Here is a tiny trained network, its code and every weight. The questions are about switching its units off for an input and a target symbol, where a switched-off unit gives its printed mean instead of its output.

import numpy as np


def w(rows, s, z=0):
    codes = np.array(rows[::2]) - 128.0
    scale = np.full(codes.shape[1], s)
    scale[-1] = z or s
    return codes * scale


def f(y):
    return np.maximum(y, 0)


def softmax(a):
    e = np.exp(a - a.max(-1, keepdims=True))
    return e / e.sum(-1, keepdims=True)


def log_softmax(a):
    a = a - a.max(-1, keepdims=True)
    return a - np.log(np.exp(a).sum(-1, keepdims=True))


def net(x, mask):
    ids = ['αβεζηθλμξπτφψω'.index(c) for c in x.split()]
    T = len(ids)
    res = E[ids] + P[:T]
    u = 0
    for l in range(2):
        r = res
        for j in range(3):
            rows = slice(2 * j, 2 * j + 2)
            q, k, v = (r @ M[l][rows].T for M in (Q, K, V))
            z = softmax(np.where(np.tri(T) > 0, q @ k.T / 2**0.5, -1e9)) @ v
            o = O[l][rows]
            res = res + np.where(mask[u + j], z, o[:, -1]) @ o[:, :-1]
        u += 3
        y = f(res @ A[l][:, :-1].T + A[l][:, -1])
        res = res + np.where(mask[u : u + 8], y, B[l][:, -1]) @ B[l][:, :-1]
        u += 8
    return log_softmax(res[-1] @ U[:, :-1].T + U[:, -1])


Q, K, V, O, A, B = {}, {}, {}, {}, {}, {}
E = w([
[130,137,87,173,152],'α',
[141,133,93,182,124],'β',
[149,124,178,131,101],'ε',
[158,128,101,200,83],'ζ',
[164,120,135,178,71],'η',
[108,121,28,2,57],'θ',
[79,158,163,95,207],'λ',
[148,123,128,157,112],'μ',
[125,133,114,140,171],'ξ',
[134,133,116,152,137],'π',
[105,146,220,85,147],'τ',
[108,142,110,131,196],'φ',
[162,119,164,155,70],'ψ',
[136,132,209,111,102],'ω',
],0.0094)
P = w([
[123,78,136,148,146],'0',
[216,224,135,104,139],'1',
[178,175,122,107,125],'2',
[87,29,139,166,147],'3',
[115,90,118,130,121],'4',
[229,238,120,87,134],'5',
[156,167,109,106,105],'6',
[81,25,121,148,131],'7',
[100,89,105,122,99],'8',
[232,253,107,72,120],'9',
[141,165,101,99,91],'10',
[69,51,113,145,100],'11',
[81,125,116,136,75],'12',
],0.0059)
Q[0] = w([
[118,16,191,182,157],'L0H0',
[243,231,114,130,165],'L0H0',
[77,9,109,128,122],'L0H1',
[159,236,128,143,118],'L0H1',
[43,187,135,134,71],'L0H2',
[174,166,168,214,233],'L0H2',
],0.015)
K[0] = w([
[207,166,52,60,167],'L0H0',
[118,81,199,227,194],'L0H0',
[71,89,195,252,153],'L0H1',
[141,181,79,62,74],'L0H1',
[38,139,97,68,49],'L0H2',
[105,202,159,240,108],'L0H2',
],0.014)
V[0] = w([
[127,38,88,79,125],'L0H0',
[255,104,152,121,193],'L0H0',
[193,180,174,193,184],'L0H1',
[99,106,105,99,102],'L0H1',
[186,109,162,168,174],'L0H2',
[226,85,217,229,237],'L0H2',
],0.0079)
O[0] = w([
[178,198,96,81,123,106],'L0H0',
[51,128,138,169,102,213],'L0H0',
[166,254,140,119,107,249],'L0H1',
[114,82,126,133,140,75],'L0H1',
[96,155,139,153,95,186],'L0H2',
[30,201,165,179,39,236],'L0H2',
],0.0063,0.0012)
A[0] = w([
[196,100,212,158,160,117],'L0N0',
[48,152,212,12,130,137],'L0N1',
[41,159,141,79,4,142],'L0N2',
[124,54,170,190,181,198],'L0N3',
[206,108,79,240,47,130],'L0N4',
[73,140,151,54,181,131],'L0N5',
[115,154,103,121,162,254],'L0N6',
[62,165,1,135,121,154],'L0N7',
],0.0082,0.0045)
B[0] = w([
[83,139,149,89,141,136],'L0N0',
[165,110,127,167,231,186],'L0N1',
[198,125,61,215,25,192],'L0N2',
[103,176,157,209,60,195],'L0N3',
[12,177,87,59,151,200],'L0N4',
[140,125,63,172,132,169],'L0N5',
[159,176,94,253,6,252],'L0N6',
[175,102,129,161,153,200],'L0N7',
],0.012,0.005)
Q[1] = w([
[160,149,168,161,185],'L1H0',
[131,177,98,96,123],'L1H0',
[81,2,79,236,70],'L1H1',
[253,221,21,145,63],'L1H1',
[87,127,90,134,139],'L1H2',
[126,127,174,115,97],'L1H2',
],0.025)
K[1] = w([
[118,133,136,142,126],'L1H0',
[119,93,116,139,122],'L1H0',
[211,185,75,74,129],'L1H1',
[105,1,85,130,127],'L1H1',
[149,139,125,117,121],'L1H2',
[126,154,128,151,133],'L1H2',
],0.037)
V[1] = w([
[188,86,88,77,116],'L1H0',
[117,42,69,130,121],'L1H0',
[252,60,237,184,147],'L1H1',
[144,94,187,39,7],'L1H1',
[154,97,95,79,138],'L1H2',
[155,143,90,115,129],'L1H2',
],0.021)
O[1] = w([
[153,148,136,148,171,19],'L1H0',
[136,120,166,171,148,99],'L1H0',
[47,89,36,114,120,82],'L1H1',
[109,250,96,117,153,1],'L1H1',
[151,82,153,121,126,21],'L1H2',
[157,120,139,139,130,190],'L1H2',
],0.021,0.013)
A[1] = w([
[63,221,81,138,155,137],'L1N0',
[82,55,145,23,191,33],'L1N1',
[159,152,172,132,70,145],'L1N2',
[105,179,250,37,229,103],'L1N3',
[72,206,109,214,101,202],'L1N4',
[85,81,130,137,173,254],'L1N5',
[132,205,202,139,161,27],'L1N6',
[173,116,207,95,148,163],'L1N7',
],0.011,0.0021)
B[1] = w([
[53,62,232,165,130,175],'L1N0',
[152,252,161,104,154,174],'L1N1',
[138,107,147,167,231,253],'L1N2',
[224,64,231,27,110,167],'L1N3',
[213,202,100,95,115,208],'L1N4',
[144,151,148,74,148,195],'L1N5',
[27,109,56,146,132,216],'L1N6',
[100,147,55,127,81,218],'L1N7',
],0.016,0.022)
U = w([
[201,71,236,213,113,174],'α',
[58,116,76,181,150,131],'β',
[134,187,202,169,64,82],'ε',
[82,45,143,79,204,64],'ζ',
[165,146,120,44,224,101],'η',
[197,89,65,107,142,115],'θ',
[198,90,216,35,107,235],'λ',
[111,210,89,141,163,110],'μ',
[163,166,46,167,13,69],'ξ',
[253,208,153,122,114,155],'π',
[84,152,70,58,145,226],'τ',
[110,17,97,144,39,4],'φ',
[103,158,214,101,202,142],'ψ',
[34,120,158,138,102,137],'ω',
],0.0039,0.0031)

Each question gives the input, a string of symbols that net reads in full, and the target symbol t.
The units are the heads (2 rows each of Q, K, V and O) and the neurons (one row each of A and B). Each row of codes is followed by its name. A weight is (code - 128) times the scale printed after its matrix; where a second scale follows, it is the last column's (O, A, B and U).
mask holds one flag per unit, layer by layer, with each layer's heads first. A switched-off unit (its flag False) gives its mean, the last column of its rows in O or B, instead of its output. The means were averaged over made-up inputs and are rounded, as every weight is.
A unit's drop is (log p(t) with every unit on - log p(t) with that unit switched off) / (log p(t) with every unit on - log p(t) with every unit switched off).
The circuit of an input: a set's keep is (log p(t) with only the set's units on - log p(t) with every unit switched off) / (log p(t) with every unit on - log p(t) with every unit switched off). Starting from the 12 units with the biggest drops (on a tie, the unit counted first), units are removed one at a time, each time the one whose removal leaves the highest keep (on an exact tie, the one counted first), for as long as the keep stays at least 0.8.
circuit, biggest first: the units of the circuit, biggest drop first
most important unit: the unit with the biggest drop
k most important neurons: the k neurons with the biggest drops, biggest first
k most important neurons of layer l: the k neurons of layer l with the biggest drops, biggest first
which heads matter: for each layer, one digit per head in row order, 1 if its drop is at least 0.15 and else 0, layers parted by /
input ζ φ α, target ζ: most important unit -> L1N6
input β λ λ ζ ζ ψ λ, target ζ: which heads matter -> 010 / 010
input τ λ π, target τ: which heads matter -> 010 / 010
input ω ψ φ φ η, target φ: circuit, biggest first -> [L0N4; L1H1]
input ψ λ α β α ξ ψ, target α: circuit, biggest first -> [L1H1; L0N4]
input π π π ω α α τ π ε λ α λ ω, target α: 3 most important neurons -> [L0N7; L0N3; L0N2]
input μ α λ λ λ τ, target λ: which heads matter -> 000 / 010
input ψ α α π ω ψ α λ β ω, target λ: which heads matter -> 000 / 010
input α α η, target α: 4 most important neurons of layer 0 -> [L0N4; L0N7; L0N2; L0N1]
input ε ψ λ ψ π α ε τ α ψ λ, target α: 2 most important neurons of layer 0 -> [L0N3; L0N7]
input α μ λ π π, target λ: 2 most important neurons of layer 0 -> [L0N3; L0N5]
input π ξ ψ π ζ ξ ξ α ε θ λ, target λ: circuit, biggest first -> [L0H2; L1H2; L1N6]
input α φ α ω λ η α α, target η: which heads matter -> 001 / 010
input λ τ τ, target λ: circuit, biggest first -> [L0N1; L1H1; L1N1; L1N5]
input λ λ λ π λ ω φ α φ λ α, target φ: which heads matter -> 010 / 010
input λ λ α ξ η ζ ε φ ξ λ, target φ: most important unit -> L1H1
input φ η ω α α τ μ ξ ξ ω α ψ α, target α: circuit, biggest first -> [L0N3; L1H1]
input α φ α π, target φ: circuit, biggest first -> [L1H1; L0N4]
input φ λ β ψ ξ λ α α α ξ ξ λ, target ξ: 2 most important neurons -> [L0N4; L1N2]
input ε ψ λ η α τ α β β π π φ, target π: 2 most important neurons of layer 1 -> [L1N6; L1N4]
input π ξ η μ ξ λ ε φ α, target ε: 3 most important neurons -> [L1N0; L0N2; L0N6]
input τ ζ μ φ φ α φ π ξ λ ω, target ξ: which heads matter -> 010 / 011
input λ λ α ξ α ξ β, target α: 4 most important neurons -> [L0N3; L1N6; L1N2; L1N4]
input α λ λ, target α: circuit, biggest first -> [L1H1; L0N4]
input α ψ α ζ β α π ξ π, target π: most important unit -> L0N1
input π μ τ μ τ, target τ: 3 most important neurons of layer 0 -> [L0N1; L0N5; L0N4]
input α λ ω α φ, target ω: 2 most important neurons -> [L1N0; L0N6]
input π ψ π α π ω π η, target ω: 2 most important neurons -> [L1N0; L0N4]
input α φ τ, target α: most important unit -> L0H1
